Below are the code and all the weights of a small trained network. Each question names an input and a class and asks about switching units off, where a switched-off unit gives its printed mean instead of its output.

import numpy as np


def w(rows, s, z=0):
    codes = np.array(rows[::2]) - 128.0
    scale = np.full(codes.shape[1], s)
    scale[-1] = z or s
    return codes * scale


def f(y):
    return y / 2 * (1 + np.tanh(0.7978845608 * (y + 0.044715 * y**3)))


def log_softmax(a):
    a = a - a.max(-1, keepdims=True)
    return a - np.log(np.exp(a).sum(-1, keepdims=True))


def net(x, mask):
    res = np.array(x, float).reshape(1, 2) / 4 @ E
    y = f(res @ A[0][:, :-1].T + A[0][:, -1])
    res = res + np.where(mask, y, B[0][:, -1]) @ B[0][:, :-1]
    return log_softmax(res[-1] @ U[:, :-1].T + U[:, -1])


A, B = {}, {}
E = w([
[72,179,50,103,141,38,165,41,117],'x0',
[62,12,77,249,170,83,137,192,114],'x1',
],0.012)
A[0] = w([
[58,88,138,134,92,123,104,138,143,82],'neuron 0',
[178,47,151,122,99,191,55,166,110,81],'neuron 1',
[2,19,83,156,146,127,131,100,115,109],'neuron 2',
[163,125,155,176,106,156,127,133,134,50],'neuron 3',
[83,76,133,162,120,126,98,136,70,14],'neuron 4',
[201,124,107,143,83,151,119,184,90,77],'neuron 5',
[224,126,144,43,36,130,134,71,122,242],'neuron 6',
[108,185,165,86,53,137,191,89,154,105],'neuron 7',
[102,171,68,148,138,68,206,95,32,20],'neuron 8',
[127,175,42,81,168,65,174,133,110,27],'neuron 9',
[125,161,168,101,110,126,135,127,120,4],'neuron 10',
],0.0094,0.0036)
B[0] = w([
[155,137,166,173,194,38,92,71,130,150],'neuron 0',
[230,216,40,52,117,85,155,108,51,206],'neuron 1',
[26,165,103,114,198,70,26,58,197,232],'neuron 2',
[178,168,89,81,161,67,202,159,134,148],'neuron 3',
[73,173,156,178,197,110,86,66,215,167],'neuron 4',
[195,165,112,98,146,28,165,168,121,159],'neuron 5',
[68,73,186,72,254,53,70,41,113,251],'neuron 6',
[125,161,155,118,240,136,50,57,135,204],'neuron 7',
[180,122,62,117,23,28,166,169,131,193],'neuron 8',
[227,157,47,23,41,72,175,174,158,185],'neuron 9',
[160,186,132,177,179,81,185,70,174,148],'neuron 10',
],0.0075,0.014)
U = w([
[106,216,132,169,228,140,61,67,228,108],'0',
[247,254,33,111,118,82,182,158,137,137],'1',
[103,125,70,122,183,133,52,97,89,230],'2',
[80,31,162,186,117,210,192,138,68,4],'3',
[80,174,129,202,112,207,203,159,116,4],'4',
[119,27,76,157,35,246,107,117,83,4],'5',
[81,16,137,185,57,229,165,158,40,4],'6',
],0.0072,0.0036)

Each question gives the input, the list of numbers given to net, and the class t.
The units are the neurons (one row each of A and B). Each row of codes is followed by its name. A weight is (code - 128) times the scale printed after its matrix; where a second scale follows, it is the last column's (A, B and U).
mask holds one flag per neuron, in row order. A switched-off neuron (its flag False) gives its mean, the last column of its row in B, instead of its output. The means were averaged over made-up inputs and are rounded, as every weight is.
A unit's drop is (log p(t) with every unit on - log p(t) with that unit switched off) / (log p(t) with every unit on - log p(t) with every unit switched off).
The circuit of an input: a set's keep is (log p(t) with only the set's units on - log p(t) with every unit switched off) / (log p(t) with every unit on - log p(t) with every unit switched off). Starting from all 11 units, units are removed one at a time, each time the one whose removal leaves the highest keep (on an exact tie, the one counted first), for as long as the keep stays at least 0.8.
units of the circuit, in order: the units of the circuit, biggest drop first
most important unit: the unit with the biggest drop
top k neurons: the k neurons with the biggest drops, biggest first
drop when u is switched off: that unit's drop, to one decimal
input [-7,5], class 1: most important unit	neuron 1
input [-5,8], class 0: top 2 neurons	[neuron 4; neuron 2]
input [-7,-6], class 1: top 3 neurons	[neuron 1; neuron 2; neuron 5]
input [-3,-3], class 2: units of the circuit, in order	[neuron 2; neuron 4; neuron 9; neuron 6]
input [4,2], class 1: top 2 neurons	[neuron 6; neuron 8]
input [3,8], class 0: top 2 neurons	[neuron 2; neuron 4]
input [7,8], class 0: top 3 neurons	[neuron 2; neuron 4; neuron 1]
input [-5,-3], class 1: top 2 neurons	[neuron 1; neuron 2]
input [8,-3], class 1: drop when neuron 9 is switched off	0.1
input [-5,3], class 1: drop when neuron 6 is switched off	0.2
input [-8,-2], class 1: drop when neuron 2 is switched off	0.0
input [1,7], class 0: drop when neuron 2 is switched off	0.1
